[ 84 165  84  86 146 112  84 107 109  84 105] = U
[146 165 146  29 146 112 169 107 109 146 146] = L
[134 165 125  86 130 112 130 107 109 146 130] = F
again L: 	[146]
again F: 	[130]
again U: 	[84]
q: [146 165 146  29 146 112 169 107 109 146 146]	L

[117 117 106 125 117 150 128 130 128 108 118 143 128 115 117 116 138 150
 105 105 129 123 112 211] : E
[118 119 109 126 119 124 123 128 131 118 124 149 132 109 132 113 132 133
 105 118 124 125 117 187] : T
[ 75 134  75 123 134 124  75 124 134 123 144 115 128 125 136 117 135 140
  75 134 127 142 137  75] : C
[102 118 110 122 118 146 119 122 126 111 146 146 119 113 126 111 136 145
 105 110 135 135 110 115] : Q
[107 123  95 126 123 139 123 121 131 114 129 140 124 119 122 112 129 141
 105 109 129 133 130 116] : V
q: [118 119 109 126 119 124 123 128 131 118 124 149 132 109 132 113 132 133
 105 118 124 125 117 187]	T
q: [102 118 110 122 118 146 119 122 126 111 146 146 119 113 126 111 136 145
 105 110 135 135 110 115]	Q
q: [117 117 106 125 117 150 128 130 128 108 118 143 128 115 117 116 138 150
 105 105 129 123 112 211]	E

[ 64  74 156 112  88  55 172 133] -> Rusiv
[205 205 172 101 189 115  60 118] -> zumo
[171 186 190 112 234 132  73 137] -> febu
[ 80  71 119  96  92  57 204 156] -> turan
[135 141 163 139  47 180  72 149] -> tusak
[ 66  82 155 124  92  33 184 160] -> Pupi
[119 130  97  97  97 170  97 136] -> Dos
again Dos: 	[97]
again zumo: 	[205]
q: [135 141 163 139  47 180  72 149]	tusak

[129  95 130  96 150 133 159  87 103  94 161 140 156 127 101 101 118 135
 151 136 152  73 125 135  74 100 134 163 110 152 151  85 124  61 147 122
 117 131 204 123 113]  G
[129  95 130  96 150 133 159  87 103  94 135 140 156 127 135 101 118 135
 151 152 152  73 125 135  74 100 134 163 110 152 152  85 135  61 147 117
 118 110 134 104  27]  W
[119 182 158 121  89 113 153 155 106 137  68 119 153 125  82 133 127 128
 129 133 139 152 128  97 150  93 113  66 119  68  84 147 130 160 201  68
 104 143 168 155  54]  B
q: [119 182 158 121  89 113 153 155 106 137  68 119 153 125  82 133 127 128
 129 133 139 152 128  97 150  93 113  66 119  68  84 147 130 160 201  68
 104 143 168 155  54]	B
q: [129  95 130  96 150 133 159  87 103  94 161 140 156 127 101 101 118 135
 151 136 152  73 125 135  74 100 134 163 110 152 151  85 124  61 147 122
 117 131 204 123 113]	G

[128  28 125  31 149 156  33 160 164 126 122]  vazi
[ 76 153 120 154 132 192 143 189 137 126 137]  siru
[120  41 129  42  29 148  29 156 190 127 128]  morid
[161 153 124 161 152 161 153  88  35 124 122]  rer
[114 219 114 219 114 102 230 114 114 126 114]  Dus
again morid: 	[29]
again siru: 	[137]
q: [161 153 124 161 152 161 153  88  35 124 122]	rer
q: [114 219 114 219 114 102 230 114 114 126 114]	Dus
q: [ 76 153 120 154 132 192 143 189 137 126 137]	siru

